In the rows, 128 means zero.
[156 127 110 102 120 149 131 119 139  98 104 149 172 101 133 118 112 109
  95 155 139 118 123 153 112 100 123 125 132 119 142  94 118 120  96 117
  57  92 117 141 122 137 124 120 108 126 121 123] | zefa
[138  96 142 152 148 104 144 147 128 122  94 156 123 116 129 135 124 118
 122 127 139 108 163 147 124 130 195 152 152 121 117 131 144 135  91 146
 144 111 141 134 127 151 135 119 129 108 156 137] | nof
[132 136 119 118 150 150 131 113 121 122 114 169 149 110 142 144 123 112
 106 132 117 112 129 136 131 117 142 159 141 141 130 103 123 129 127 118
  94 100 124 140 123 126 133 148 101 112 139 120] | zefa
[133 132 133 128 133 140 137 122 123 116 109 159 156  99 115 105 120 147
 128 118 137 106 136 141 119 102 133 135 130  95 129 120 134 116 147 138
 114  87 155 142 101 132 136 116 126 140 128 140] | tis
[106  99 125 119  77 132 122 145 114 102 105 154 165  68 134 138 148 120
  80 153 138  99 130 147 124 159 145 153 137 147 149 110 116 126  96 152
 100 133 107 143 101 139 130 127 113 119 109 116] | Vum
[136 143 135 155 151 119 124 137 125 130 129 120 135 142 144 132 129 128
 106 137 150 131 124 136 140 142 147 114 144 126 129 153 132 121 102 147
 103  82 117 122 117 121 110 135 139  98 134 117] | feme
[150 124 131 139 144 134 128 154 138 136 114 133 158 122 131 139 118 120
 124 136 142 140 151 139 125 118 136 121 145 133 119 126 127 125 119 154
 114 104 154 129 107 108 112 131 151 119 150 125] | gumo
[135 133 140 126 118  86 153 140 144 134 123 179 183  89 103 147 107  95
  98 139 174 146 157 150 140 149 123 156 107 110 143 130 109  99 108 118
  72  82 125 120  74 131 122 117 116 111  97  92] | Zanon
[171 108 163 149 119 140  89 123 172 130 119 129 170 129 108 115 121 163
 133 101 148  99 161 123 109 155 126 119 154 140 120 170 126 128 125 165
 136 125 129 142 123 143 154 135 222 135 113 141] | zefa
[155 104 130 126 131 111 123 139 131 135 129 114 169 144 130 135 126 128
 127 148 149 135 143 135 129 121 126 129 133 132 132 127 120 124 116 145
 131 123 169 111 121 135 123 135 149 119 136 104] | Zanon
[110 117 105 151 155 118 129 141 133 123 121 128 176  86 134 168 132 107
 122 144 133 145 119 153 131 158 142 163 156 114 141 145 131 119 111 107
  92 107 126 140 133 117 127 139 113 105 137 101] | feme
[125 126 116 134 133 128 155 116 110 138 135 164 179  84 111 143 119 119
 123 151 147 138 104 158 134 111 139 150 154 109 128 112 153 131 119 113
  64 136 114 141 121 130 119 138 117 118 132 117] | Zanon
[151 133 133 128 138 120 108 137 143 121 117 132 152 134 139 106 125 117
 125 128 156 116 150 130 132 119 118 115 153 124 130 129 114 114 130 149
 102 110 139 126 134 135 117 137 159 124 129 136] | Pibu
[154 139 151 126  96 141 150 133 112 126 131 132 143 101 107  80 118 141
 144 125 125 128 139 157 121  86 125 122 111 101 138 158 121 150 149 152
 132  78 151 122 110 119 145  94 138 127 135 147] | tis
[135 107 110 140 121 135 150 130 144 140 129 152 177 109 121 166 129 108
 106 139 134 122 116 146 133 138 148 148 123 127 129 100 145 112 110 126
 119 117 144 133 115 135 120 122 117 115 122 111] | fara
[150 125 104 138 122 116 126 124 138 135 116 111 183 113 116 153 134 107
 138 150 172 131 113 163 119 134 136 151 138  90 156 106 130 103  93 111
  73 121 124 141 124 127 130 137 126 129 123 126] | Zanon
[123 149 121 147 160 149 122 126 112 131 126 144 142 115 120 116 141 139
 127 128 119 116 135 141 140  93 145 142 120  97 126 131 108  93 135 127
 121  81 143 132 105 125 138 131 125 118 142 130] | feme
[196 122 118 145 142 129 127 130 119 139 129 127 173 165 130 140 124 131
 130 124 124 125 145 149 125 114 116 145 146 122 128 124 141 139 139 137
 109 136 134 143 108 124 105 120 132 117 138 139] | Zanon
[110 102 120 125 146 112 149 132 122 138 150 135 122 104 115 119 143 114
 125 133  88 138 135 139 110 112 148 118  98  89 135 147 124 113 143 111
 126 135 149 113 162 139 150 119  99 125 159 135] | gok
[134 108 121 126 133 131 152 114 126 144 151 155 150 105 119 174 124  98
 125 151 116 137 130 142 133 153 134 164 155 110 139 137 147 119 121 123
 116 122 135 137 146 112 102 151 138 111 145 120] | tis
[125 137 132 141 128 124 134 125 115 137 116 146 137  88 133 108 145 139
 119 135 135 129 119 136 121 112 133 137 126 106 120 143 104 125 121 145
 139  94 145 125 102 132 135 134 125 124 123 118] | Vum
[120 140  85 136 173 176 138  83 127 141 129 100 137 102 125 106 121 109
 141 109 124  94 143 159 120 103 168 152 145  61 142 109 137 114 116 119
 109  94 137 149 134 116 131 119 143 143 135 147] | gumo
[125 146 127 161  98 142 149 128  98 136 119 124 123 106 118 110 118 136
 144 121 157 119  92 165 140 103 159 129 156  91 115 110 135 113 145 147
 122 101 119 139 147 151 154 104 121 119 129 131] | fara
[ 75 153 117  82 144 140  89 143 112 107 145  81  96 116 155 102 149  89
 126 101  65  97 135 127 166 117 143 107 163 114 165 141 102 130 111 123
 152  95 108 149 137 131 111 147 116 142 111 141] | tis
[132 134 139 133 121 127 110 134 122 125 111 138 143 112 119 123 122 127
 134 115 146 148 136 140 126  99 132 120 120 114 123 119 115 122 129 129
 119 116 137 130 119 122 153 128 125 134 136 142] | Vum
[156 146 156 148 138 135 120 166  92 138 106 138 129 142 148 126 121 136
 111 127 107 153 159 170  83 145 120 123 146 109 120 141 119 118 118 169
 119  79 147 123 137 126 152 106 129 106 120 104] | Pibu
[118 135 124 125 125 138 127 122 118 126 111 119 152  94 114 103 122 135
 127 113 140 129 123 153 135 113 139 135 138 117 124 121 105 120 135 130
 152 123 130 124 116 137 140 127 113 128 127 119] | fara
[138 146 139 141  63 187 115 145 122 154 203 137 121 156 148 159 124 139
 117 145 108 107 136 179 102  99 140 166 144 103 123 108 146 118 133 124
  90 185 109 164  77 137 124 113 119 118 192 167] | tis
[119 117 121 145 129 134 123 122  99 115  94 132 148 111 111 105 138 122
 121 156 147 155 136 127 120  98 161 117 129 126 125 102 128 116 128 136
 125 115 122 124 137 124 155 122 114 123 136 144] | Zanon
[ 84  89 123 131 166 113 129 100 136 132 126 159 155 103 117 151 100  97
  90 131 112  92 172 145 118 135 151 158 129 150 149 105 100 112 109 109
  97 130 107 139  87 152 139 160  97 101 127  95] | nof
[125 100 131 135 106  85 177 109 138 130 139 167 132 134 115 166 127 102
  93 171 126 100 138 158 100 149 127 169 119  91 140 124 121 116 125  96
  72 126 150 134 150 143 120 136  89  86 157 124] | nof
[149 108 146 150 121 133 131 141 140 135 132 146 166 133 122 149 137 135
 131 143 159 141 143 129 115 137 133 132 131 130 113 127 138 104 117 136
 132 130 138 116 121 136 132 139 156 123 146 129] | Zanon
[111 160 125 127 143 176 110 119 120 120 163 125  97 102 152 117 132 125
 116 112 120 163 126 136 144  94 154 113 120 120 115 152 123 112 119 138
 129 140 122 116 114 132 166 134 129 140 146 135] | feme
[ 86 119 129 144  95 155 137 119 105 128 135 136  78 115 131 147 106 122
 123 117  72 106 136 129 151 111 134 147 145 124 104 121 108 118 105 135
 170 129 127 124  81 148 130 147 108 132 138 107] | Vum
[128 133 141 126 118 139 126 140 108 118 133 132 139 109 126 108 131 130
 131 109 118 116 127 140 125 113 151 124 126 121 134 132 121 130 149 139
 110 132 129 134 134 144 160 105 130 129 134 141] | zefa
[125 140 133 141 143 140 121 148 127 135 120 152 155 102 126 126 124 159
 143 103 139 152 143 164 118 101 147 117 111  88 117 147 130 134 154 121
 122 102 151 130 121 122 162 114 122 138 159 151] | gumo
[131 130 143 124 157 123 117 127  99 130 116 126 142 111 131  93 141 139
 120 122 156 131 149 145 115 113 152 109 141 101 134 133 126 128 150 131
 145  91 133 133 132 123 131  97 126 121 129 132] | tis
[152 151 133 120 168 149 145 124 123 122 107 158 165 102 118 142 103  80
 110 105 124 132 140 150 135 138 140 162 162 124 125  92 130 109 102 136
 106  86 138 120 136 116 109 151 114 112 119 110] | fara
[141 147 126 138 148 139 115 113 110 136 129 133 137 124 137 100 138 143
 128 119  98 110 111 127 102 106 132 136 126 102 134 132 131 134 144 155
 124 113 150 134 103 131 121 147 122 142 130 149] | tis
[106 155 129 103 125 145 133 150 110 118 130 122 138  97 139  89 114  99
 164 112 100 120 166 125 140 147 125 161 123 156 139 125 118 133 170 111
 160 129 112 128 141 108 131 120 101 140 116 133] | gok
[123 132 130 114 127 141 138 122 123 136 122 152 142 107 115  87 110 143
 124 100 135 125 140 134 123 105 149 137 116 138 124 122 119 116 104 146
 150 137 133 126  87 139 138 138 115 131 131 129] | Vum
[141 137 136 139 148 135 137 138  93 134 114 124 139 123 118 106 121 123
 138 129 127 148 133 150 117  98 138  90 128 108 123 103 128 126 141 135
 105 131 123 117 133 120 141 106 119 126 134 133] | gok
[147 121 145 127 141 131 113 140 137 138 128 142 173 141 115 118 113 144
 126 144 122 143 157 135 108 121 132 135 152 120 126 138 133 128 129 153
 127 107 163 136 125 117 126 136 163 116 146 135] | tis
[134 111 104 145 132 138 145 114 143 140 140 134 172 156 125 133 115 123
  95 132 132 139 121 152 133 114 125 121 151 145 118 116 133 127 113 134
  92 175 108 129 107 135 120 132 129 101 170 135] | fara
[134 135 102 141 130 120 148 114 132 138 115 153 138 111 116 124 110 139
 119 102 179 149 143 126 169 122 172 161 124 130 126 127 121 150 138 156
 147 149 151 119  56 121 144 111 122 125 138 129] | gumo
[148  98 114 124 141 126 162 128 122 154 140 158 155 141 128 185 111  92
 132 155 128  90 139 161 124 147 148 131 121 123 149  62 146  76  83 113
  88 135 108 125 153 150 123 127 104 105 132  89] | gok
[117 114 112  93 136 137 176  68 152  93 116 141 179  97 109  72 108 111
 117  72 127  56 142 127 125 136  83 152  98 154 160 141 114 138 172 111
  68 141 132 122 111 127 142 134 119 141 127 139] | zefa
[129 140 138 137 126 140 113 137 105 123 137 124 144 109 128 107 131 150
 131 125 115 116 110 139 117  97 145 131 119 111 134 134 116 130 149 139
 106 110 138 131 117 143 155 112 131 133 137 131] | zefa
[153 128 124 141 118 151 135 130 135 134 141 142 156 126 121 129 121 120
 135 132 137 130 154 150 140 110 148 125 143 120 131 124 124 138 118 139
 127 125 137 116 136 124 134 122 142 108 162 148] | gumo
[124 121 138 128 140 125 126 111 143 139 133 154 150  98 139 144 110 106
 105 122 152 126 151 156 111 136 126 142 141 121 137 137 139 133 129 110
  94  92 118 138 117 121 128 130 115 116 136 116] | tis
[133 116 123 126 138 127 139 146 124 121 131 155 164 106 122 162 126  95
 102 144 115 141 136 151 124 131 139 135 120 127 148 114 132 115 120 125
  79 118 142 148 117 125 120 134 115 120 114 127] | nof
[162 106 146 126 129 127 127 152 143 139 120 147 145 143 133 135 115 126
 121 140 179  88 152 155 111 106 159 127 127 106 125  79 148 102  98 123
 102  89 140 123 127 148 111 105 131 120 156 124] | gok
[139 112 118 135 150 131 129 129 127 114 119 133 166 112 121 134 106  97
 118 116 122 134 137 143 110 134 123 140 150 115 146 117 129 125 114 122
  89 107 121 123 133 134 117 130 114 120 122 118] | Pibu
[145 129 123 150 108 161 159 136  83 135 111 109 129 120 120 134 133 135
 144 131 104 108 121 170 122 111 130 148 130 110 117 115 114 100 176 148
 145 109 138 146 127 117 132 120 104 113 152 134] | fara
[102 128 118 110 116 107 145 118 126 137 107 134 146 114 121 119 116 104
 106 140 143 104 121 142 120 151 119 135 122 126 157  99 120 125 121 120
  75 101 125 131 128 121 122 140 101 118  99 102] | gok
[146 153 121 120 134 168 141  99 113 109 168 170 117  81 178 103 150 117
 139 145 131 149 128 107 118  82 151 158  48 108 107 150 135 119 231 133
 111 116  99 124 139 137 142 149  97 160 150 194] | Zanon
[168  94 112 150 126 151 107 144 135 126 125 138 181 156 140 136 132 115
 127 133 115 151 163 156  99 114 132 123 134  95 124 106 106 126 129 138
 136 140 148 139 136 167 152 108 150 132 122 151] | nof
[154 137 146 137 118 119 105 136 134 134 124 139 143 105 130 171 150 130
 119 151 123 114 120 139 133 136 139 145 129 125 117 126 121 123 133 142
 135 127 147 132 122 121 122 152 132 120 129 125] | fara
[124 121 118 101  90 160  93 135 138 100 133 124 146 130 131 115 100 160
 115 106 119 164 155 163 151 100 114  96 106 115 141 139  92 157 131 121
 134 133 124 103 105 147 181 120 111 150 134 140] | gok
[150 128 141 141 116 124 126 139 142 131 131 135 161 145 129 138 145 135
 127 141 170 132 137 119 140 128 119 133 131 145 124 132 127 119 133 135
 128 118 142 120 106 123 122 140 154 120 141 133] | Zanon
[139  90  93 167 167 114 149 121 113 143 116 127 158 110 128 127 126 131
 134 131 120 117 138 166 131 107 137 115 101  95 145 143 112 102 147 142
 100 101 131 115 118 145 162 108 121 124 153 116] | gok
[252  99 118 103 106  81 108 128 153 100 123 121 100  23 153 155 123  85
 112 188  60  81 134 156 121 111 135 156 113 103 156 190 128 175 100 167
  86  92  99 145 137 139  92 134 104 141  94 116] | gok
[148 129 122 135 125 119 124 116  97 149 135 139 107 128  97 129  98 109
 130 116 108 159 138 142 141 108 117 132 133 110 139 118  96 107 144 136
 127 127 123 114 142 138 159 126 112 121 118 102] | gok
[140 118 126 115 124 146 132 142 128 115 143 137 154 116 121 171 104  84
 102 131 107 165 146 149 117 157 121 156 158 140 147 116 120 122 108 114
 115 130 135 141 131 124 110 155 103 111 113 111] | nof
[126 102 103 126 148 107 138 126 140 133  88 169 160  94 138 145 109  94
 132 122 156 143 145 154 109 133 107 156 128 112 117 107 123  98 124  99
  98 138 121 130 119 140 126 128 103 143 136 106] | Pibu
[140  86 117 146 154 109 104 122 137  99  99 133 189 113 144 148  90  83
 111 145 147 116 176 143 103 140 140 143 135 145 145  83 111 118 130 108
  95 125 121 128 126 152 122 139  87 115 124 117] | nof
[154 107 150 149 137 138 130 144 142 110 137 139 173 144 123 151 118 158
 132 143 147 116 130 139 119 129 144 132 147 116 112 130 156 131 103 128
 108 124 134 117 133 141 119 119 157 111 160 126] | feme
[147 131 117 147 155 122 111 169 129 126 133 146 175 137 138 119  93 115
 157 131 124 145 150 113 163 118 130 150 160 138 104 118 161 118 158 132
 115 158 172 118 131 116  79 137 152 148 175 152] | gok
[132 127 126 137 130 143 131 124 115 147 144 139 124 117 135 126 126 133
 125 129 117 135 123 148 121 106 125 123 116 109 126 128 129 129 137 117
 129 113 144 109 131 132 136 128 109 131 145 120] | gok
[124 121 116 155 133 115 149 118 129 128 134 146 137 126 117 147 127  98
 117 141 116 114 125 132 109 151 128 159 124 101 127 122 144  83 111  99
  94 134 131 126 141 129 107 128 104 115 147 123] | feme
[121 146 142 129 171 128 116 143 113 129 119 129 155 104 117 111 138 134
 144 123 125 168 115 124 107 111 149 117 127  92 127 132 138 122 114 130
 139 106 146 119 117 117 131 123 141 149 128 134] | tis
[118 122 126 140 119 130 126 139 138 127 131 123 168 137 135 137 117 111
 130 130 134 129 134 142 137 128 126 119 117 113 123 135 137 139 137 127
  80 124 134 132 112 119 112 126 154 129 132 142] | feme
[ 96 107 130 137 130 119 130 140 136 133 113 157 157 112 123  95  85 123
 112 137 151 128 176 150 109 124 130 124 124 133 122 140 145  96 143 134
  80  90 134 133 154 120 147 104 153 126 160 126] | gumo
[142 127 142 140 120 157 127 135 134 127 136 150 144  94 147 135 123  90
 114 117 148 111 149 152 108 137 126 160 161 146 134 125 139 132 134 123
 101  98 129 127 141 121 118 141 110 105 151 129] | Pibu
[115 103 161 161 131 146  84 139  85 118 154 114 104 129 133 148 126 157
 134 119 113 126 133 133 101 105 157 124 125 104 106 131 152 103 156 117
 141 137 108 117 142 159 142 126 122 149 169 139] | Zanon
[ 90 154 141 117 155  84 136 159 121 113 126 121 129  99 113  81 145 120
 113 121 144 170 129  96 147 103 126 126 106 122 126 169 100 107 158 129
 118  94 143 119  78 115 126 115 129 139 125 123] | Zanon
[171 118 159 127 124 140 149 133  98 127 133 133 120 117 108 136 138 141
 142 117 138 150 103 139 102 108 133 127 116  99 122 136 129 139 156 153
 138 116 155 125 140 139 133 134 148 138 117 135] | nof
[151 110 143 143 113 136 124 135 138 134 146 133 154 139 137 128 139 124
 122 133 146 127 137 123 110 129 124 133 116 147 128 134 138 120 124 147
 127 120 134 113 126 143 143 127 157 128 132 124] | Zanon
[125 142 138 142 128 106  96 135  94 123 118 111 118 103 145 129 118 129
 157 148 125 120 132 135 144 101 145 125 103 100 122 137 110 114 194 121
 113 100 146 134 137 122 134 124 119 143 143 137] | zefa
[109 135 129 129 135 105  99 116 128 133 140 132 127 121 126 128 115 101
 137 117 115 157 144 115 145 132 132 123 141  97 135 141 115 122 150 134
 137 126 146 128 147 134 150 135 148 143 107 131] | tis
[129 185 132 120 140  91 135  65 139 128 122 125 119 108 136 107  98 112
 134 172 175 149 151 117 156 125 115 148 122 149 115 138 135 165 134  61
 141 122 144 103 139  64 115 122  88 104 128 102] | feme
[159 122 138 156 121 129 126 114 135 134 139 136 148 131 126 146 122 145
 125 137 168 140 139 133 128 128 135 136 141 127 122 138 135 121 138 135
 132 114 146 121 126 134 147 137 135 112 137 122] | Zanon
[129 141 134 102 125 122 129 122 108 133 108 169 138 109 133 142 122 100
 101 138 155 152 128 145 124 119 118 144 124 110 131  94  93 138 128 126
  91 100 114 116 107 131 114 146  97 116 105 104] | Pibu
[156 139 142 145 134 123 138 138 124 132 131 127 129 116 122 109 109 124
 128 106 137 161 126 148  99 115 131 141 141 109 127 145 126 135 119 147
 126 119 163 125 122 146 159 112 134 132 116 116] | nof
[119 111 131 124 162 139 136 117 138 140 151 140 150 144 126 126 105 114
 114 114 111 131 157 132 138 122 136 125 159 134 128 143 142 138 109 141
 119 129 119 129 106 126 114 134 162 116 152 129] | tis
[124 146 124 105 141 117 119 109 120 147 164 139 151 130 124 134 133 105
 129 139 117  85 118 136 120  99 136 157 120  94 162  83 118 111 132 123
  77 140 148 140 117 141 131 131 120 127 124 121] | tis
[110 122 128 111  80 112 177 102 147 149 152 179 133 148 102  90  70 184
 108 174 156 171 113 122 133  77 136 110  95 110  97 147 149 141 124 137
 107 102 127 143 111 140 134 116 141 113 128 131] | Vum
